Below are the code and all the weights of a small trained network. Each question names an input and a class and asks about switching units off, where a switched-off unit gives its printed mean instead of its output.

import numpy as np


def w(rows, s, z=0):
    codes = np.array(rows[::2]) - 128.0
    scale = np.full(codes.shape[1], s)
    scale[-1] = z or s
    return codes * scale


def f(y):
    return np.maximum(y, 0)


def log_softmax(a):
    a = a - a.max(-1, keepdims=True)
    return a - np.log(np.exp(a).sum(-1, keepdims=True))


def net(x, mask):
    res = np.array(x, float).reshape(1, 6) / 4 @ E
    y = f(res @ A[0][:, :-1].T + A[0][:, -1])
    res = res + np.where(mask, y, B[0][:, -1]) @ B[0][:, :-1]
    return log_softmax(res[-1] @ U[:, :-1].T + U[:, -1])


A, B = {}, {}
E = w([
[48,95,124,70,2],'x0',
[156,107,24,51,160],'x1',
[128,130,128,127,129],'x2',
[163,53,212,45,150],'x3',
[19,215,150,69,207],'x4',
[184,242,149,77,62],'x5',
],0.0086)
A[0] = w([
[101,95,96,111,40,81],'neuron 0',
[98,57,175,164,167,131],'neuron 1',
[128,145,46,118,130,121],'neuron 2',
[164,147,70,75,114,106],'neuron 3',
[191,83,126,149,106,128],'neuron 4',
[174,116,55,91,165,149],'neuron 5',
[61,197,144,95,204,119],'neuron 6',
[147,96,204,32,159,131],'neuron 7',
[139,182,199,162,93,134],'neuron 8',
[89,134,193,249,114,137],'neuron 9',
[159,207,168,78,111,98],'neuron 10',
[206,138,144,195,197,104],'neuron 11',
[193,148,139,137,185,3],'neuron 12',
[90,173,81,177,103,87],'neuron 13',
[91,97,116,115,84,47],'neuron 14',
[85,117,142,130,81,37],'neuron 15',
[96,74,110,182,165,75],'neuron 16',
[183,144,126,129,92,102],'neuron 17',
[148,137,81,186,90,93],'neuron 18',
[169,151,140,151,222,83],'neuron 19',
[53,178,57,187,129,60],'neuron 20',
[46,64,120,148,149,39],'neuron 21',
[186,173,118,96,86,94],'neuron 22',
[148,164,110,157,163,119],'neuron 23',
[77,160,145,71,158,87],'neuron 24',
[150,168,169,126,98,109],'neuron 25',
[153,142,126,127,156,46],'neuron 26',
[201,139,128,146,162,104],'neuron 27',
[153,129,137,164,184,95],'neuron 28',
],0.013,0.0054)
B[0] = w([
[55,133,135,116,85,221],'neuron 0',
[161,202,67,118,163,239],'neuron 1',
[151,146,215,73,215,186],'neuron 2',
[91,42,147,100,169,182],'neuron 3',
[141,86,212,239,135,220],'neuron 4',
[103,113,210,113,194,212],'neuron 5',
[146,57,163,231,109,254],'neuron 6',
[235,254,147,117,82,253],'neuron 7',
[130,98,150,85,189,226],'neuron 8',
[122,73,178,47,208,254],'neuron 9',
[110,147,7,148,194,208],'neuron 10',
[59,126,117,108,64,249],'neuron 11',
[114,99,106,114,77,184],'neuron 12',
[218,179,159,114,108,193],'neuron 13',
[68,148,115,123,93,177],'neuron 14',
[76,121,114,90,101,168],'neuron 15',
[129,182,8,150,181,209],'neuron 16',
[99,109,93,178,167,185],'neuron 17',
[188,127,161,153,127,194],'neuron 18',
[93,122,107,104,68,231],'neuron 19',
[212,184,141,109,63,218],'neuron 20',
[140,147,43,141,149,214],'neuron 21',
[134,132,31,178,152,194],'neuron 22',
[90,148,138,95,88,184],'neuron 23',
[88,66,186,212,103,196],'neuron 24',
[122,82,46,110,167,187],'neuron 25',
[88,117,119,111,102,146],'neuron 26',
[76,175,117,108,89,200],'neuron 27',
[94,126,147,97,68,194],'neuron 28',
],0.0079,0.0094)
U = w([
[29,122,126,82,9,88],'0',
[131,114,145,126,115,252],'1',
[130,129,48,162,156,82],'2',
[131,78,193,255,89,92],'3',
[245,156,166,86,58,102],'4',
[107,82,198,36,191,84],'5',
],0.012,0.016)

Each question gives the input, the list of numbers given to net, and the class t.
The units are the neurons (one row each of A and B). Each row of codes is followed by its name. A weight is (code - 128) times the scale printed after its matrix; where a second scale follows, it is the last column's (A, B and U).
mask holds one flag per neuron, in row order. A switched-off neuron (its flag False) gives its mean, the last column of its row in B, instead of its output. The means were averaged over made-up inputs and are rounded, as every weight is.
A unit's drop is (log p(t) with every unit on - log p(t) with that unit switched off) / (log p(t) with every unit on - log p(t) with every unit switched off).
The circuit of an input: a set's keep is (log p(t) with only the set's units on - log p(t) with every unit switched off) / (log p(t) with every unit on - log p(t) with every unit switched off). Starting from the 12 units with the biggest drops (on a tie, the unit counted first), units are removed one at a time, each time the one whose removal leaves the highest keep (on an exact tie, the one counted first), for as long as the keep stays at least 0.8.
units of the circuit, in order: the units of the circuit, biggest drop first
unit that matters most: the unit with the biggest drop
k most important neurons: the k neurons with the biggest drops, biggest first
drop when u is switched off: that unit's drop, to one decimal
input [0,5,2,7,-7,-3], class 3: 3 most important neurons -> neuron 4; neuron 20; neuron 9
input [-8,-8,6,-8,0,-4], class 0: unit that matters most -> neuron 11
input [4,-8,-1,-5,0,3], class 5: 3 most important neurons -> neuron 9; neuron 8; neuron 7
input [4,2,7,-4,6,-8], class 2: 2 most important neurons -> neuron 21; neuron 16
input [-8,-6,2,7,-7,2], class 0: 2 most important neurons -> neuron 11; neuron 27
input [-4,-5,2,-7,1,-3], class 4: units of the circuit, in order -> neuron 20; neuron 13
input [-1,-4,-3,2,-6,-6], class 2: 4 most important neurons -> neuron 1; neuron 16; neuron 6; neuron 24
input [4,7,0,-1,1,-4], class 5: units of the circuit, in order -> neuron 2; neuron 5
input [1,-4,0,-8,-7,-7], class 4: 3 most important neurons -> neuron 20; neuron 13; neuron 18
input [-1,8,-7,-5,-8,-3], class 3: 2 most important neurons -> neuron 4; neuron 9
input [6,0,5,1,-6,-7], class 2: 4 most important neurons -> neuron 16; neuron 21; neuron 1; neuron 11
input [-5,1,0,8,3,-7], class 4: 2 most important neurons -> neuron 7; neuron 10
input [4,4,3,3,-7,6], class 3: units of the circuit, in order -> neuron 4; neuron 17
input [5,7,3,-1,-5,5], class 5: 2 most important neurons -> neuron 3; neuron 2
input [-6,-6,-1,1,5,2], class 0: units of the circuit, in order -> neuron 19; neuron 11
input [-7,-8,1,4,1,3], class 5: unit that matters most -> neuron 9
input [-8,6,-5,-1,8,1], class 0: units of the circuit, in order -> neuron 19; neuron 23
input [0,-8,-5,-1,-4,3], class 5: 2 most important neurons -> neuron 9; neuron 8
input [2,-5,-2,-7,-4,-8], class 2: 3 most important neurons -> neuron 16; neuron 21; neuron 7
input [-4,-5,-3,7,6,-7], class 2: unit that matters most -> neuron 1
input [-6,4,-1,7,-7,8], class 2: 3 most important neurons -> neuron 22; neuron 10; neuron 17
input [4,-8,1,-6,-7,-5], class 5: 3 most important neurons -> neuron 9; neuron 6; neuron 7
input [-8,7,-1,-4,-7,0], class 0: units of the circuit, in order -> neuron 11; neuron 27
input [-6,0,4,-6,6,0], class 0: units of the circuit, in order -> neuron 19; neuron 23
input [-7,-8,-4,8,5,3], class 4: drop when neuron 17 is switched off -> 0.2
input [7,2,-5,-8,-7,-3], class 4: drop when neuron 20 is switched off -> 0.5
input [0,7,2,-4,4,-2], class 5: units of the circuit, in order -> neuron 2
